Here is a tiny trained network, its code and every weight. The questions are about switching its units off for an input and a class, where a switched-off unit gives its printed mean instead of its output.

import numpy as np


def w(rows, s, z=0):
    codes = np.array(rows[::2]) - 128.0
    scale = np.full(codes.shape[1], s)
    scale[-1] = z or s
    return codes * scale


def f(y):
    return np.maximum(y, 0)


def log_softmax(a):
    a = a - a.max(-1, keepdims=True)
    return a - np.log(np.exp(a).sum(-1, keepdims=True))


def net(x, mask):
    res = np.array(x, float).reshape(1, 8) / 4 @ E
    y = f(res @ A[0][:, :-1].T + A[0][:, -1])
    res = res + np.where(mask, y, B[0][:, -1]) @ B[0][:, :-1]
    return log_softmax(res[-1] @ U[:, :-1].T + U[:, -1])


A, B = {}, {}
E = w([
[93,32,70,49,33,89,164],'x0',
[153,118,220,23,162,167,145],'x1',
[234,104,65,111,110,171,69],'x2',
[170,118,145,186,78,184,247],'x3',
[131,135,123,125,133,128,135],'x4',
[205,66,165,151,172,36,143],'x5',
[129,130,128,128,128,127,129],'x6',
[128,131,129,127,127,127,128],'x7',
],0.012)
A[0] = w([
[65,73,91,83,82,134,136,51],'N0',
[14,173,210,100,143,40,176,99],'N1',
[133,159,30,227,78,82,105,4],'N2',
[142,155,115,156,156,146,156,85],'N3',
[169,109,152,113,173,27,133,79],'N4',
[162,94,118,211,130,26,116,118],'N5',
[63,150,109,221,101,46,133,39],'N6',
[97,124,91,81,168,109,92,41],'N7',
[93,64,85,88,100,91,165,78],'N8',
[169,129,131,161,108,164,200,89],'N9',
[226,95,114,102,107,179,97,126],'N10',
[240,120,24,101,137,180,66,114],'N11',
[97,87,81,124,93,89,139,150],'N12',
[183,93,153,159,133,99,186,109],'N13',
[66,131,90,67,188,54,3,93],'N14',
[154,196,170,219,177,179,86,82],'N15',
[92,171,69,125,98,202,133,46],'N16',
[53,171,94,105,108,166,158,80],'N17',
[86,122,125,110,126,81,181,88],'N18',
[96,131,148,145,152,144,214,71],'N19',
[179,80,237,53,160,124,149,104],'N20',
[120,79,99,73,89,137,136,125],'N21',
[111,149,170,50,125,204,129,106],'N22',
[27,185,88,123,87,244,80,162],'N23',
[177,171,127,175,161,160,119,139],'N24',
[141,78,95,123,104,163,222,117],'N25',
[138,103,71,69,71,93,175,126],'N26',
[157,142,141,173,72,178,196,52],'N27',
[136,191,202,195,175,162,86,86],'N28',
[136,97,138,168,104,177,156,87],'N29',
[142,84,103,105,99,110,152,110],'N30',
[66,152,186,186,138,106,140,82],'N31',
],0.012,0.003)
B[0] = w([
[114,116,156,81,157,129,114,222],'N0',
[200,98,141,191,105,159,85,229],'N1',
[171,143,10,68,83,161,124,241],'N2',
[104,117,135,115,132,128,105,160],'N3',
[125,100,139,140,150,74,192,204],'N4',
[113,100,120,105,152,98,205,228],'N5',
[158,138,78,123,101,159,122,213],'N6',
[97,168,139,147,99,124,121,176],'N7',
[102,121,151,131,167,152,115,230],'N8',
[90,177,131,159,106,117,108,199],'N9',
[172,120,134,171,120,136,114,217],'N10',
[181,93,166,198,118,137,105,254],'N11',
[120,145,153,100,154,156,132,216],'N12',
[110,124,144,145,136,74,148,199],'N13',
[76,203,160,150,74,82,107,255],'N14',
[72,106,150,80,167,148,113,237],'N15',
[137,96,130,153,162,81,155,197],'N16',
[127,102,136,142,137,122,162,193],'N17',
[172,98,146,142,141,166,102,179],'N18',
[148,143,128,146,94,128,100,180],'N19',
[130,126,19,72,86,133,158,232],'N20',
[125,100,126,110,152,138,92,213],'N21',
[167,151,41,101,94,122,162,205],'N22',
[134,86,134,136,150,81,220,251],'N23',
[91,100,147,105,146,169,100,198],'N24',
[99,158,151,120,116,116,105,219],'N25',
[90,122,146,99,164,153,96,237],'N26',
[79,169,158,159,103,89,105,207],'N27',
[106,109,143,84,153,147,112,227],'N28',
[98,189,138,139,71,90,131,176],'N29',
[119,110,153,114,170,155,123,198],'N30',
[172,103,151,144,131,149,104,183],'N31',
],0.013,0.016)
U = w([
[84,125,168,95,187,201,108,73],'0',
[79,216,165,170,67,92,117,195],'1',
[137,95,138,158,159,84,248,53],'2',
[166,156,45,92,79,189,157,251],'3',
[212,108,169,215,113,194,93,68],'4',
],0.016,0.0027)

Each question gives the input, the list of numbers given to net, and the class t.
The units are the neurons (one row each of A and B). Each row of codes is followed by its name. A weight is (code - 128) times the scale printed after its matrix; where a second scale follows, it is the last column's (A, B and U).
mask holds one flag per neuron, in row order. A switched-off neuron (its flag False) gives its mean, the last column of its row in B, instead of its output. The means were averaged over made-up inputs and are rounded, as every weight is.
A unit's drop is (log p(t) with every unit on - log p(t) with that unit switched off) / (log p(t) with every unit on - log p(t) with every unit switched off).
The circuit of an input: a set's keep is (log p(t) with only the set's units on - log p(t) with every unit switched off) / (log p(t) with every unit on - log p(t) with every unit switched off). Starting from the 12 units with the biggest drops (on a tie, the unit counted first), units are removed one at a time, each time the one whose removal leaves the highest keep (on an exact tie, the one counted first), for as long as the keep stays at least 0.8.
circuit, biggest first: the units of the circuit, biggest drop first
k most important neurons: the k neurons with the biggest drops, biggest first
drop when u is switched off: that unit's drop, to one decimal
input [0,-8,6,-2,-5,7,-7,8], class 3: circuit, biggest first => (N2)
input [-8,-8,-8,-3,2,-7,5,8], class 0: 4 most important neurons => (N15, N28, N11, N20)
input [-2,1,-8,7,5,0,-5,-3], class 4: 3 most important neurons => (N1, N31, N14)
input [2,8,3,-8,-3,4,4,4], class 1: 3 most important neurons => (N14, N2, N7)
input [1,8,1,-6,-2,-1,-1,1], class 3: 2 most important neurons => (N20, N22)
input [1,-7,8,-2,2,0,6,-4], class 4: 2 most important neurons => (N11, N20)
input [-3,-8,-4,6,2,4,8,7], class 3: 2 most important neurons => (N2, N6)
input [3,0,2,5,8,5,-5,5], class 1: circuit, biggest first => (N25, N9)
input [2,-7,8,-1,-3,-1,1,3], class 4: 4 most important neurons => (N11, N20, N22, N10)
input [-5,7,7,5,0,-3,2,8], class 3: 3 most important neurons => (N22, N20, N1)
input [-8,1,2,7,-7,-3,5,7], class 0: 2 most important neurons => (N15, N28)
input [-5,0,-8,-7,7,8,-2,5], class 2: 3 most important neurons => (N4, N5, N11)
input [2,4,5,-2,0,3,-6,-4], class 4: 3 most important neurons => (N11, N2, N10)
input [-2,2,-4,-6,4,-2,-4,1], class 1: circuit, biggest first => (N14)
input [0,-2,6,-8,8,6,1,5], class 1: drop when N14 is switched off => 2.6
input [-3,6,6,5,1,1,-8,-8], class 3: drop when N20 is switched off => 4.5
input [3,-1,8,4,5,-8,-2,-5], class 2: drop when N16 is switched off => 0.4
